Here is a tiny trained network, its code and every weight. The questions are about switching its units off for an input and a class, where a switched-off unit gives its printed mean instead of its output.

import numpy as np


def w(rows, s, z=0):
    codes = np.array(rows[::2]) - 128.0
    scale = np.full(codes.shape[1], s)
    scale[-1] = z or s
    return codes * scale


def norm(h):
    return h / np.sqrt((h * h).mean(-1, keepdims=True) + 1e-5)


def f(y):
    return y / 2 * (1 + np.tanh(0.7978845608 * (y + 0.044715 * y**3)))


def log_softmax(a):
    a = a - a.max(-1, keepdims=True)
    return a - np.log(np.exp(a).sum(-1, keepdims=True))


def net(x, mask):
    res = np.array(x, float).reshape(1, 3) / 4 @ E
    u = 0
    for l in range(4):
        y = f(norm(res) @ A[l][:, :-1].T + A[l][:, -1])
        res = res + np.where(mask[u : u + 7], y, B[l][:, -1]) @ B[l][:, :-1]
        u += 7
    return log_softmax(norm(res)[-1] @ U[:, :-1].T + U[:, -1])


A, B = {}, {}
E = w([
[30,38,67,191],'x0',
[175,16,70,3],'x1',
[97,149,148,106],'x2',
],0.0059)
A[0] = w([
[209,176,2,169,35],'0.n0',
[98,119,105,129,255],'0.n1',
[186,121,75,142,39],'0.n2',
[139,144,144,13,5],'0.n3',
[225,252,113,140,124],'0.n4',
[170,64,185,193,27],'0.n5',
[159,193,204,115,141],'0.n6',
],0.0098,0.0024)
B[0] = w([
[119,111,182,159,126],'0.n0',
[169,208,2,73,184],'0.n1',
[149,145,94,88,125],'0.n2',
[169,158,118,98,193],'0.n3',
[49,29,176,61,253],'0.n4',
[149,195,132,171,119],'0.n5',
[101,94,205,175,222],'0.n6',
],0.0082,0.0049)
A[1] = w([
[63,160,126,176,210],'1.n0',
[100,169,111,99,194],'1.n1',
[204,102,180,55,23],'1.n2',
[69,137,139,82,137],'1.n3',
[142,195,98,84,249],'1.n4',
[117,96,136,53,165],'1.n5',
[44,244,49,199,36],'1.n6',
],0.011,0.0017)
B[1] = w([
[158,103,141,155,199],'1.n0',
[141,76,95,115,153],'1.n1',
[179,200,137,183,202],'1.n2',
[104,155,95,141,165],'1.n3',
[105,105,156,140,171],'1.n4',
[148,139,75,129,207],'1.n5',
[214,74,148,244,253],'1.n6',
],0.011,0.0064)
A[2] = w([
[198,203,155,41,61],'2.n0',
[178,69,63,90,137],'2.n1',
[117,152,112,171,102],'2.n2',
[95,191,199,247,252],'2.n3',
[122,104,99,119,144],'2.n4',
[156,173,125,113,70],'2.n5',
[101,90,156,169,81],'2.n6',
],0.012,0.0035)
B[2] = w([
[241,184,149,208,186],'2.n0',
[2,136,189,73,203],'2.n1',
[165,121,90,104,131],'2.n2',
[26,82,171,33,254],'2.n3',
[143,102,16,64,142],'2.n4',
[218,187,182,176,133],'2.n5',
[30,208,247,208,163],'2.n6',
],0.0055,0.0086)
A[3] = w([
[137,191,218,92,250],'3.n0',
[249,131,102,159,245],'3.n1',
[65,76,46,93,203],'3.n2',
[130,214,119,102,68],'3.n3',
[92,91,151,109,225],'3.n4',
[75,116,85,175,171],'3.n5',
[191,116,11,234,183],'3.n6',
],0.011,0.0022)
B[3] = w([
[70,169,146,64,222],'3.n0',
[178,215,184,96,255],'3.n1',
[150,162,19,5,211],'3.n2',
[162,134,73,180,141],'3.n3',
[109,73,84,55,195],'3.n4',
[254,128,154,105,172],'3.n5',
[68,169,189,151,250],'3.n6',
],0.0081,0.0062)
U = w([
[35,85,214,80,195],'0',
[129,112,64,181,54],'1',
[172,116,101,152,2],'2',
[152,72,195,251,209],'3',
[231,241,166,96,188],'4',
[174,105,128,133,9],'5',
[136,128,95,148,4],'6',
[146,121,30,47,239],'7',
],0.016,0.007)

Each question gives the input, the list of numbers given to net, and the class t.
The units are the neurons (one row each of A and B). Each row of codes is followed by its name. A weight is (code - 128) times the scale printed after its matrix; where a second scale follows, it is the last column's (A, B and U).
mask holds one flag per neuron, layer by layer. A switched-off neuron (its flag False) gives its mean, the last column of its row in B, instead of its output. The means were averaged over made-up inputs and are rounded, as every weight is.
A unit's drop is (log p(t) with every unit on - log p(t) with that unit switched off) / (log p(t) with every unit on - log p(t) with every unit switched off).
The circuit of an input: a set's keep is (log p(t) with only the set's units on - log p(t) with every unit switched off) / (log p(t) with every unit on - log p(t) with every unit switched off). Starting from the 12 units with the biggest drops (on a tie, the unit counted first), units are removed one at a time, each time the one whose removal leaves the highest keep (on an exact tie, the one counted first), for as long as the keep stays at least 0.8.
units of the circuit, in order: the units of the circuit, biggest drop first
k most important neurons: the k neurons with the biggest drops, biggest first
top k neurons in layer l: the k neurons of layer l with the biggest drops, biggest first
drop when u is switched off: that unit's drop, to one decimal
input [7,-2,7], class 3: units of the circuit, in order	1.n6, 0.n4
input [2,-6,5], class 3: most important neuron	1.n6
input [7,-1,7], class 3: units of the circuit, in order	1.n6, 0.n4
input [2,-2,5], class 3: units of the circuit, in order	0.n4, 1.n6
input [8,-1,5], class 3: units of the circuit, in order	1.n6, 0.n4
input [3,1,5], class 7: 2 most important neurons	1.n2, 3.n2
input [3,0,1], class 3: units of the circuit, in order	0.n4, 1.n6
input [0,7,-4], class 4: 3 most important neurons	1.n2, 0.n4, 2.n3
input [0,-6,-1], class 0: 2 most important neurons	2.n3, 0.n4
input [0,5,-2], class 4: 4 most important neurons	1.n2, 0.n4, 2.n3, 2.n0
input [2,1,-2], class 7: 2 most important neurons	2.n1, 1.n2
input [0,3,6], class 4: 2 most important neurons	0.n3, 1.n2
input [5,1,-3], class 7: drop when 1.n2 is switched off	1.1
input [6,-1,-3], class 3: units of the circuit, in order	0.n4
input [1,-1,-2], class 3: drop when 1.n6 is switched off	0.5
input [-3,-2,6], class 0: drop when 0.n6 is switched off	0.4
input [1,-4,5], class 3: top 2 neurons in layer 1	1.n6, 1.n0
